Each row is followed by its class.
[ -51 -123  -42 -166  133  254   99 -152 -226  -16  -58  -40 -214  -39
  -22  -33   15  140   59 -116  -80   66  -32 -148 -319   81  163  -13
  119  183  118  274    6   46   86  -66 -108 -129  -43   53 -102   10]  Goziv
[  63   57  136  -10  -54   74   59  -15  -35 -104  -29   54   38  -17
  -67  -42  158  132   -5 -114 -184  101   13  -13   52   89   93 -123
   42 -132   63   44   38   99   19  -16   91   66  -24  -56  120   64]  zutel
[ -75  387 -176   87  115   41 -115 -164   19 -264   14  -23 -242   61
  159  -68 -112  152   97 -169 -248   64 -184  244 -184  -98   31  181
  208  343   27  185  133  164   99 -101  -49 -150   79   -5  -83 -151]  Ket
[  27  -27   80  -89  -80   62   -7   90 -122 -128  -66   76   62   90
  -24 -155  127  136  -19 -177 -109   83   15  -31  170   78  107  -98
  131  -63   15   81  -51  144   -8   14   88   93   49 -143  108    7]  Muf
[  49   95   70   71  -95   69  111  123 -113 -105  -83   10   75  -49
  -47   49  111  184    0  -98 -140   69   87   19   22   41   87 -173
   84 -128   56  137  -57  103   10   54   60   57  -53  -99  124   45]  Muf
[  19   33   70   56  -84   67   57   57  -39  -94   -8   -1   26  -77
  -99    7  198  214  -50 -116  -99   84  -23    7   49   86   93  -96
    8 -115   30  143  -17  173    9  111   64   34 -101  -87   76   89]  Zis
[-152  196 -336  239   -4   20 -173 -279  -59    2  150  -55 -212  -89
  226 -140   19   80   68 -121   40  110   37  -23 -169   -9   27  171
  166  172   78  167   65  -19   14   48  -76  -95  -67   57   48 -107]  Zis
[  79  128  155   58  -79  108  143   48 -102 -102  -52    6   75  -45
  -85   22   92  165   -5  -59 -181  100   28  -11   19   89  112 -119
   26  -93    1   87   11  109   69   19   36   57   51 -167  108  -41]  dupen
[  49 -137  132 -234 -119  274   47 -150  -89 -158   71  198  -33  208
 -341 -267  175   27 -120   52 -158  173   85    0  173  278  100  -97
  -89  227  -77  -16 -191  297   86  -60  -10  197   31 -196  -31   48]  Muf
[-435 -599   35  375   80  408 -576  275 -754  118  279  285 -394 -485
  -55 -228  304  467   65  102  164   53 -899  343 -147  197   71  -42
   94  176  -59  219 -185  439  -32  277   98  -91  -74  813 -340  242]  Ket
[  59  226   60    3  -86  101   61   30  -61 -130 -102  -33   67  -59
   43   53   24  142  -51 -131 -174  121   47  -15  -77   -4  118  -56
  -22  -80    6   52   -7   81  101   12  -17   54   18  -98   37   -9]  dupen
[ -82 -323 -101  250   -7 -386  -12   38 -249 -304   25  232  304 -342
 -435  176  241  -32  -33 -467 -336  398  352  -41   75  289 -101   58
  123  121   33  567  -89    5  309   19 -137  -85 -151   25 -128   24]  Muf
[  86   91  120   64  -57  145   95   -6  -74  -79   10   30   90  -29
 -150   -1  143  145  -10 -120 -248  101  -18  -58   70  103  138 -157
   52 -129   85   45  -37  100   35   38   26   73  -35 -113   94  -35]  Goziv
[ -75   58  -30   59    3  160  -24  -77 -138   63   88   -5 -263  -59
   69 -104  114  -32  -33  -37   40   -1   85   25 -190  104  163   18
  104  185   93  203   76  110  -43   -8   92 -190   -2  106  -31  -55]  dupen
[ 143   -4  146  -17  -28   94  137    0  -44 -125  -46   85 -126  -63
 -275  -92  113  154    8  -72 -297  169  109   10  -10  174  156 -165
  -41 -207   -7   18   50   31  121  -11   96   89   30 -102  177    7]  zutel
[-217  234 -199  288 -203    6  104   28  315 -115 -197  103 -121 -249
 -210 -333 -231  335 -244 -319   87   39 -226   66  -98  136  -50  219
  -53  -45 -116  676  266 -188  217  -39   69 -332 -102   90  103   37]  diz
[  71 -202   82   93  231   46  -23 -245   29  146  231 -397  488 -181
  556  214  145  -31  -75   65  -81 -302 -200   61  -87  -89  -23 -265
  -31  -69   82 -164 -112  150 -474   76  215  175 -397 -216  295   93]  Muf
[-100   40  -92   -7   27  143 -134 -148  -75  -85   37  -38 -163  -40
   64 -119   82  151   17 -111  -53   79   -4   17 -138   56   50   51
  127  185   79  223   53   99    3    2  -31  -78  -90  103  -86  -22]  zutel
[ -76  259 -129   23   41    9   36  -50 -108 -217    5  -77 -162  -13
  181   -4  -35   13   51 -209  -93    8   17   67 -208  -42  111 -128
  116   84  169  253   85   41   48   34  -68 -142   73   11    8 -164]  Ket
[ 111  -17   38  -29  -82   36  146   95   -3 -143   -4   40   20  -98
 -100  -12  162  184  -33 -135  -86   34  -61   27   94   42  125  -74
  102  -51    2  158  -64  132   75   52    0    8  -27 -116   89    8]  Muf
[  60   69   74   98  -25   24  123  110  117 -188   16  -71 -215 -109
  -12  -87  272  243  -48 -146 -175   22 -225  116   47   80  228 -160
  120 -164   63  118  151  178  -22   18  150  -48   40  -82  160  -95]  Goziv
[  70  -44   12  -38 -144  232  169    5  -28  -42  -26    4  181  -20
 -119 -113  138  211 -103 -136  -48  142 -137   -8  104  196  104 -138
   53  -64   95  250  -90  194  -65   53  183   54 -145 -116  129   28]  dupen
[ -13 -266  166 -280 -192  260   27  143   83  198 -118  -95  192  -90
  108  117  369  228 -119   55   63   16  -91  -80   97  147  173 -207
   34 -342 -107   36  -91   14  -30   61   68  104  -70 -137   38   60]  Ket
[-157   92 -129   46   40  106    3 -195  -53  -75   34  -15 -209    3
   75 -138   10  107   38 -117  -52   73  -40    9 -164   80   96   53
  177  205  119  262   51   75   33   12  -91  -78  -10   58  -51  -73]  sem
[  -5  214   37  137 -150   19  180   10  -47 -214   11   42  -85  -32
 -128  -19  103  163    2 -119 -183  149    5  -23   22   62  116 -191
   45 -158   48  121   42   98   72   72   32  -24   12 -111  179  -25]  sem
[ 114   -8  265 -112   82  402  155   57  -76   37  -74   63  149  -30
 -138   62  235   98  -44 -230 -376  172    9  -79   32  140  111 -195
   27  -48   53    3 -118  106  204  -57 -107   54   33 -236  -17  -50]  Ket
[ -58  164 -153   33   37  136   14 -139 -141 -178  -28  -56 -122   22
  -13 -145  -33  347   -8 -150  -84   33  -23  -96 -123   41   79   98
  230  212  154  256   58  140   65  -11  -92  -20 -143   76 -134   25]  diz
[  68   13   80   80  -49  114  113  -18  -70  -98  -24   54   10 -124
 -240  -26  150  244   19  -78 -252   70    4    6   40   67  136 -168
   98  -60   89  142  -73   96  111    6   11   77  -25 -112   48  -74]  Ket
[  48   64 -223  156  129   -8    5 -208 -236 -458  -64  321  312  275
 -158  -19 -353  492  -29 -102 -222  494  184  -35 -127  336 -109  203
   70  170 -399 -189  182  137  -34 -200 -262  398  -15 -119 -166  328]  sem
[  86 -244  193 -222   25  133   33   94  -95  -33  -49  -29 -104  -59
 -220  -40  261  112  -51 -203 -179   18 -130  -23  127  128  162 -140
   37 -141   32   17  -22  264   61  110  137   13 -140   19   16   82]  zutel
[  42  127  204 -178  -27   71  168   73   -1 -136  -87  -63   41   12
    9  -44   78   60  -93  -98 -165   46  -18   -3  104  122  157 -117
  113 -131   36   67  172   53   99   22  131   26   70  -83  132  -77]  Goziv
[  68   55  134   63  -70   78   84    1  -37 -102   -6   58  129  -43
 -106   10  191  192    4  -59 -212  134  -60  -12  134  116   80 -123
   41 -101   26   29   14  102   69   50   30   76   -3 -101   86  -18]  diz
[  74   39  110   46  -68  155   88   58 -113  -83  -55   36   80  -71
  -89  -18  105  205  -59 -120 -172   85  -59   -2   18   83  118 -153
   74 -103   33  103  -13  127   50  -16   52   88  -28 -111   49  -14]  Goziv
[  94   18  127  -21  -47  122   29   44 -141 -112   -1   52  130   10
  -48  -15  108  122  -12  -89 -107  110  -13    3   44   86   67 -160
   24  -64   21   72  -37  131   20   26   88   50  -24  -60   70   28]  dupen
[ 287  146  113 -124  -32  140  184   86  -85 -197 -112  -50   78  110
  -46   43  -38  141   71 -150  -41   17  128   70  -84  142  230 -268
   80 -245  -43   83   27  114  173   62   44   40   33 -101  196    3]  dupen
[ -25   95   84  261  -43  -52 -153   35 -108 -145   51  -50  135  -46
 -100 -108   31  107  -30  -47 -129   72 -163  -48   40  -67  247   31
  -25  -76  -89  -62  -37  396 -105   52  -49  238  271 -129   59 -163]  Ket
[-127    5 -133  -55  -19   78  -57 -181 -176  -16    8   51 -234  -87
   14 -138  -22  205   61  -42    2  166  -58  -34 -191    4   47   51
  138  168  139  225   -8   23   56   89   27 -101 -134  146 -103   41]  sem
[  63   84  118   43  -98   36  128   50   -3 -104  -37   36   74  -65
 -108  -29  103   83  -10  -43 -107   76   35  -40   95   95  116 -119
   95 -108   42   -7   35   72   23   28   10   77   51  -69   93   -5]  Zis
[ -49  -28  -89   76   48  114    0 -184  -39  -35  148  -46 -226  -97
  112  -73  111   55   48  -16  -16   -1    8   33 -178   40   69   28
  192  182   80  160   97   48  -38  -93  -66  -97  -60  191    1  -45]  dupen
[  99 -144  181 -173   -6  179  114  121 -160 -233 -106  110   -3   34
 -273  -42   42  311   38 -144 -300   74   14   50  117  -11  106  -24
   11    1  -95   82  -60  257  -28  -18   42   64   29 -121   58  125]  zutel
[ -72   40 -123   11   39   69   54 -159  -72  -64  -33    2 -132  -78
   95  -63    5  157   54  -77    6   80   -2   74 -142   41   64   19
  287  205   85  267   86   66   69  -24  -29 -115  -24   58  -37 -113]  Muf
[  -3  129  -89   96   10   80  -20 -151  -72 -130  128  -24 -252  -59
  -30  -50  195  223   74 -110  -99   -7  -81   31 -129  146  107  -74
  151   96  211  287  -52  104   18  157 -132  -26 -197   87  -42   21]  zutel
[ -74   50  -92   -1   29   90   32 -102  -93  -72  -54  -52 -160  -99
  121  -68   33  170  -14 -143  -19   63  -11   20 -162   54  114   12
  213  213   64  238   48   94   54  -11  -44  -92  -26   13  -33  -77]  Ket
[-168  185 -113   -4    8  153  -63 -155  -68  -56   14    4 -103 -103
  147 -144   11  108   48  -34  -82  100   25    6 -158   90   87   35
  238  202  177  175   82  -61   56   -2  -54  -99   11  107 -146  -91]  Muf
[ 111  115   70  -13 -130  138  204   93   -5 -168  -42   62  113  -17
 -101  -47  100  214 -126 -197 -114  176  -18  -15   95  122  117  -84
   -5 -106  -46  140    4  162    9   76    4   73  -10 -172  169   24]  Muf
[  20   94   62   69  -75   56  104   75  -55 -213 -137   25  161  -13
  -75   24  111  175  -56  -40  -60  162   -1  -14   -1  154   90 -197
  -91  -34  -24  123    3  123  117   26   75   33   24 -123   81   80]  diz
[-122 -134    2  -66   85  187  -41 -134  -94   25  -92  -66  -42 -227
  191  -59   90  276  -26  100   15  148   -6   72 -239  196   72  -65
  305  128   99  219   63  -26   97  -55   55  -25  -85  166 -148  -38]  zutel
[  31   22   74 -172   -4  155   67   43  -48  -86  -12    9   27   17
 -115   10  107   68   26   72 -274   25  -18  -68  -54   21  133 -126
  -66 -205   18  -37   13    6   14  -89  102  107   53 -181   39  119]  Zis
[ 132  107  108  118 -115  -65   13  149  -10 -186   17 -132   25  -82
 -100  -39  201  120   44 -113  -44   48   16   29   44   65  125 -164
   34  -33  147  114  -21  250    5  159  107  -49  -82  -27   50   23]  diz
[ 105   56  170   37 -108   87  167  143  -70  -61  -26   51   21 -158
  -99   -5  124  151  -59  -92 -128   58  -12   16   48   80  162 -135
   35 -178  -21   47   15   96   38   88   53   26   26  -93  144   -1]  Muf
[-122  169 -153   93  -24   88  -10 -168    2  -55   50  -35 -194  -88
  117 -129    5   83   85  -93  -27   73   55   50 -149   36   89   74
  221  179   78  222   98   23   66    6 -116 -109   -1   58  -11  -65]  Goziv
[ -82  168 -119  130  370  176  160 -235  217   58  -31   87 -225  -14
 -107 -286  -96  120   24 -298 -209  -29 -195  -46   21  -18  278   96
  282  240  105  262   88   70  -42  136 -204 -161  204 -202   90 -380]  Ket
[ -50  -35 -117   -4   24  105  -44 -194 -134  -40  -71   81 -130  -85
   46  -90  -16   77   54 -162   -2  102   -4   -3 -237   96   94  -22
  130  192  109  250   33    3   25  -56  -85  -92   14   79 -125 -105]  zutel
[  11  129   18   13 -166  206   84 -159  -82 -150   29  114  -93  131
  -99    2  276  187   55   60 -210   57   92   12   52  155  181 -208
  159 -122 -138   14   38  165  143 -149   42  103   28 -233  158   64]  dupen
[-112  -51   18   16   84  261  205  -98  -19   48   11   34  -81 -164
   93 -145   34  -99 -114 -192  -51  -92  -28  -53   28  155  133  -88
  312  133  168  154   22  -46   98   -2 -180 -107  -26  301   76  -98]  diz
[-104   12  -86 -132   -4   49   59 -151  -29 -157 -106  -23 -175  -60
   91  -54   11  106 -124 -260 -106  234  -66   96  -34   61  108  -57
  186  164   40  242   15  171   94  157  -47  -84  -43   12  -36 -255]  sem
[  80   54   70  105  -99   37  140  -51  -17  -96  -17   37   -3  -43
  -90   50  152  115   33  -93 -166   58   40   33    7   65  128  -96
   -2  -70   53   20   19  142  -65  -25   73   27   -3 -104  129   26]  Zis
[ -95  291  -87  113  131  -48  -91  -91   50  -59  -61 -125 -276    5
  138  -71  -67   77   34 -126  -65   72  139   41 -265   29   76  -13
  175   58   55  100   71   33  196   54 -133 -113   17  -20  -72  -94]  Ket
[  58 -217   79  -44  100  242   94  262   21   90   30  -58   88  189
 -192  236  323    1   52  -53 -302  164 -130   35  185  278   34  147
 -199 -153 -221  -39    2   81   71 -101  102   15  128 -241  140   17]  Goziv
[-159   59 -129  -85  -35  -45  -35 -221  -74 -152 -117  167 -116  -53
   96  -17 -114  147  -57 -187  -96  -14 -138   85 -112 -181  108  -32
  247  157  -10  288  -65  138   20    7   34 -189  -70  -54  -78  -31]  sem
[-137   34 -117   86   -4   38  -67 -132 -104  -88  -10    7 -159 -114
   44 -127   -8   46   57 -153  -22   83   -1  -29 -153  -38  116   21
  264  171   32  263  118   83   22  -25  -46 -118   19  112    1 -104]  sem
[  83  351 -167  406 -221 -242  -58  -57 -219 -422   47  -64   85  218
    3    0 -332 -108  188 -260 -117  231  313  518 -122  118 -192  -70
  -59  331  189  427  -12  280 -290   43  254 -187   40  -80  109 -373]  zutel
[-194  169 -100  106  -37  -47   -5 -139   -3  -49 -131  -33 -122  -49
   74   79  -11  242  152  196   62   41   52  141 -161   40   55  -49
  353   75  154  276   54   32   30   53    6  -77  -49  215 -112  -23]  zutel
[ 131  352  -41  118  -43  176   21 -277   40 -114   71 -108 -222   74
  224   44 -216   84  293 -432 -151  -68 -133  142 -347   -6   51 -128
  207 -206  138   63  252  -61   -2  -64 -211 -356   31  141   36 -346]  zutel
[ 142  145  148   36 -193  -70  132  -76    3 -238   -6  179  132   -1
  -90   62   -3  162   50 -159 -152   29    2  121  227  -21   60  -19
   97   15  -34    6  -11  150  -68   75  -76   15   56  -67  101  -78]  zutel
[-109  161 -121   57   21  -31  -19  -51 -110  -65  -30   12 -198   26
  140 -114  -39   15   49  -67   89  150  129   78 -147   80   62  121
  229  272   30  267   85   71  131   28  -20  -95   86   26  -17  -63]  sem
[  83   33  137    7  -56  146   57    8 -130  -73  -13   33   75   12
  -59    2  156  171  -85  -78 -186   98    7   -5   37  132  135 -156
   -4 -144   32   51  -36  126   16    7  152   81  -31  -91  102  -19]  dupen
[  53  -73  161  -14  -35  156   21   45 -102 -101  -38   88   25  -20
 -155  -86  164  178  -45 -144 -175  145  -35  -79   23   94   90 -148
  -37  -57  -15  113   25  123    6    0   20    0   13  -86   40   -3]  diz
[  39  161  130  168  -88  113    9   23  -87  -87   -1    9   62  -51
  -37  -59  178  146  -50 -108 -122  143   13   17  -13  123  140 -245
   99 -174   49   90   15  187   93   26  133   34  -37  -98  134   16]  Goziv
[ -26 -168  -63 -206   81  291 -153   63 -273   14 -140  -32 -127  -10
  145 -361  102  179 -330 -246   59  249  -25  -49  -68  162  114   64
  141  227  156  305  -36  181  110  -39  318   26 -162  222  -24   -3]  diz
[  35   81  215  330 -209   51  145    7  -84  -16  -77   44  142  -19
  345 -145   26  424   23 -189   71  451  339  104  119  266   29  368
  468  273  -86   69  216  191 -227  -95 -337  192  399  -41   15 -374]  dupen
[-104   19  -63   71   42   93  -36 -164  -43   30  -48    8 -131 -123
  -50  -76   26    0   29  -98  -45  123   90  -40 -189   58   82   57
  204  190   60  236   55   76  117  -80  -71 -153   26   41 -108 -124]  zutel
[  69  -69  105 -128  -28  105  109  106  -78  -60 -108  -27  -52   18
  -46  -39  112  156  -35 -149  -90   73   45   17   54  106   95  -57
   38 -109   65   90  -94  117  146   15   65   45  -10  -37   71   38]  zutel
[  24   63  111   99 -100  147   51    0  -39  -69    5   61   82 -103
  -32  -14  218  170  -12  -72 -121  107  -37  -13   24   71  153 -247
   27 -170   44   76    4   85    6   43   69   35  -16  -83  135   24]  Goziv
[  36  -48  140  -35  -21    2   11   11  -28  -17 -101   10  149  -37
   80   -5  145  159  -29   10   61   39  -42  -83  -21  131   96 -134
   89  -46   44   95    1   29   14   32   68   19  -53   -5   28  117]  diz
[ -28  -10   26  -56  136  205  -44 -121  -73   58   24  -99 -160 -107
 -157   55   86  401   97  -69 -228   95   22  -56 -152  125  103   90
  216   26  114  291  -86  -63  257  167  -77 -237 -196   21 -180 -113]  Goziv
